Below is a small trained network, with its code and all its weights. Each question gives an input and a class and asks what happens when units are switched off, that is, made to give their printed mean instead of their output.

import numpy as np


def w(rows, s, z=0):
    codes = np.array(rows[::2]) - 128.0
    scale = np.full(codes.shape[1], s)
    scale[-1] = z or s
    return codes * scale


def f(y):
    return y / 2 * (1 + np.tanh(0.7978845608 * (y + 0.044715 * y**3)))


def log_softmax(a):
    a = a - a.max(-1, keepdims=True)
    return a - np.log(np.exp(a).sum(-1, keepdims=True))


def net(x, mask):
    res = np.array(x, float).reshape(1, 5) / 4 @ E
    y = f(res @ A[0][:, :-1].T + A[0][:, -1])
    res = res + np.where(mask, y, B[0][:, -1]) @ B[0][:, :-1]
    return log_softmax(res[-1] @ U[:, :-1].T + U[:, -1])


A, B = {}, {}
E = w([
[166,241,179,169,161,219,207,89,141,49,165,171],'x0',
[28,78,104,78,111,248,100,58,180,60,53,75],'x1',
[153,72,254,129,113,56,104,86,235,112,92,193],'x2',
[41,109,170,115,82,89,241,84,152,170,218,60],'x3',
[100,146,149,214,64,48,123,118,62,60,76,69],'x4',
],0.0064)
A[0] = w([
[156,166,132,167,146,64,146,176,108,176,150,168,11],'neuron 0',
[156,77,247,127,125,72,111,100,226,138,85,168,147],'neuron 1',
[117,160,3,102,145,152,155,178,35,179,179,60,66],'neuron 2',
[155,220,172,190,165,192,195,88,125,61,177,173,123],'neuron 3',
[124,128,152,212,75,80,123,102,73,40,81,71,158],'neuron 4',
[173,145,170,164,133,62,124,175,122,164,171,159,69],'neuron 5',
[67,117,170,95,83,114,205,90,143,181,221,69,165],'neuron 6',
[145,103,112,25,187,174,135,109,181,191,186,181,176],'neuron 7',
[151,73,203,114,101,80,111,96,198,119,113,173,65],'neuron 8',
[98,48,95,98,101,71,55,172,104,225,114,100,60],'neuron 9',
[174,148,149,171,145,76,137,174,98,171,163,176,2],'neuron 10',
[85,138,150,218,69,68,130,108,63,52,95,72,164],'neuron 11',
[200,144,100,121,159,165,30,189,104,99,21,190,143],'neuron 12',
[54,91,118,87,99,196,103,61,190,62,29,107,157],'neuron 13',
],0.0062,0.00089)
B[0] = w([
[138,139,117,93,170,178,114,65,48,170,188,31,185],'neuron 0',
[143,167,100,186,108,217,115,168,141,152,80,107,246],'neuron 1',
[121,195,110,209,49,219,121,192,157,159,54,107,220],'neuron 2',
[48,221,221,54,71,85,46,151,151,70,146,166,226],'neuron 3',
[192,144,92,60,183,88,166,163,60,169,95,187,198],'neuron 4',
[150,137,125,118,132,159,125,76,69,172,139,77,192],'neuron 5',
[124,35,184,232,177,71,164,219,118,48,144,87,219],'neuron 6',
[190,97,88,65,177,65,219,215,74,172,67,230,210],'neuron 7',
[120,184,119,204,71,218,76,160,133,143,20,105,210],'neuron 8',
[15,215,255,12,58,89,16,144,180,68,187,174,222],'neuron 9',
[128,123,136,97,188,175,97,71,58,162,208,23,189],'neuron 10',
[211,131,101,81,182,101,154,186,72,173,95,214,205],'neuron 11',
[118,38,179,215,173,78,155,194,143,35,202,67,254],'neuron 12',
[174,142,148,87,209,157,104,44,48,217,226,33,255],'neuron 13',
],0.0065,0.0072)
U = w([
[146,124,135,88,183,181,110,1,88,223,204,23,124],'0',
[46,197,217,24,50,94,63,136,149,63,154,185,119],'1',
[132,172,104,245,51,242,124,166,140,178,7,114,144],'2',
[124,2,163,240,177,71,161,185,132,20,171,92,142],'3',
[192,108,85,41,179,79,190,162,97,203,59,250,156],'4',
[136,108,85,146,93,102,127,57,161,126,136,161,252],'5',
[115,95,51,144,102,102,150,12,160,102,98,142,12],'6',
],0.0077,0.0026)

Each question gives the input, the list of numbers given to net, and the class t.
The units are the neurons (one row each of A and B). Each row of codes is followed by its name. A weight is (code - 128) times the scale printed after its matrix; where a second scale follows, it is the last column's (A, B and U).
mask holds one flag per neuron, in row order. A switched-off neuron (its flag False) gives its mean, the last column of its row in B, instead of its output. The means were averaged over made-up inputs and are rounded, as every weight is.
A unit's drop is (log p(t) with every unit on - log p(t) with that unit switched off) / (log p(t) with every unit on - log p(t) with every unit switched off).
The circuit of an input: a set's keep is (log p(t) with only the set's units on - log p(t) with every unit switched off) / (log p(t) with every unit on - log p(t) with every unit switched off). Starting from the 12 units with the biggest drops (on a tie, the unit counted first), units are removed one at a time, each time the one whose removal leaves the highest keep (on an exact tie, the one counted first), for as long as the keep stays at least 0.8.
units of the circuit, in order: the units of the circuit, biggest drop first
most important unit: the unit with the biggest drop
top k neurons: the k neurons with the biggest drops, biggest first
drop of u: that unit's drop, to one decimal
input [4,-3,-6,7,8], class 4: top 3 neurons => (neuron 11; neuron 4; neuron 12)
input [3,-2,-6,4,8], class 4: most important unit => neuron 11
input [8,-5,-1,-7,-1], class 1: top 3 neurons => (neuron 3; neuron 6; neuron 13)
input [4,2,5,2,-1], class 2: units of the circuit, in order => (neuron 1; neuron 8)
input [0,5,-1,-4,-7], class 4: top 2 neurons => (neuron 7; neuron 10)
input [0,1,4,4,7], class 4: units of the circuit, in order => (neuron 11; neuron 4)
input [-5,-6,8,-1,-1], class 2: top 3 neurons => (neuron 8; neuron 1; neuron 13)
input [0,-1,0,3,4], class 4: top 3 neurons => (neuron 12; neuron 11; neuron 4)
input [1,-8,7,-5,-4], class 0: top 2 neurons => (neuron 10; neuron 0)
input [-7,1,-7,-5,1], class 1: top 3 neurons => (neuron 9; neuron 1; neuron 8)
input [7,-7,-2,1,4], class 0: top 2 neurons => (neuron 10; neuron 0)
input [-1,6,-1,-4,6], class 0: top 2 neurons => (neuron 13; neuron 7)
input [0,6,5,-4,-1], class 0: top 3 neurons => (neuron 13; neuron 2; neuron 6)
input [-8,1,-3,-6,-8], class 1: top neuron => (neuron 9)
input [-4,1,-7,2,-2], class 2: top 2 neurons => (neuron 2; neuron 3)
input [-5,5,-2,7,-8], class 4: top 2 neurons => (neuron 7; neuron 12)
input [-5,-8,-4,1,-7], class 0: top 3 neurons => (neuron 10; neuron 0; neuron 5)
input [8,-3,3,5,7], class 1: drop of neuron 1 => 0.0
input [5,7,7,4,8], class 4: drop of neuron 10 => 0.1
input [7,-6,-4,3,-6], class 1: units of the circuit, in order => (neuron 3)
input [4,-5,1,2,3], class 0: drop of neuron 7 => 0.2
input [-8,-4,-4,-6,5], class 1: drop of neuron 6 => 0.1
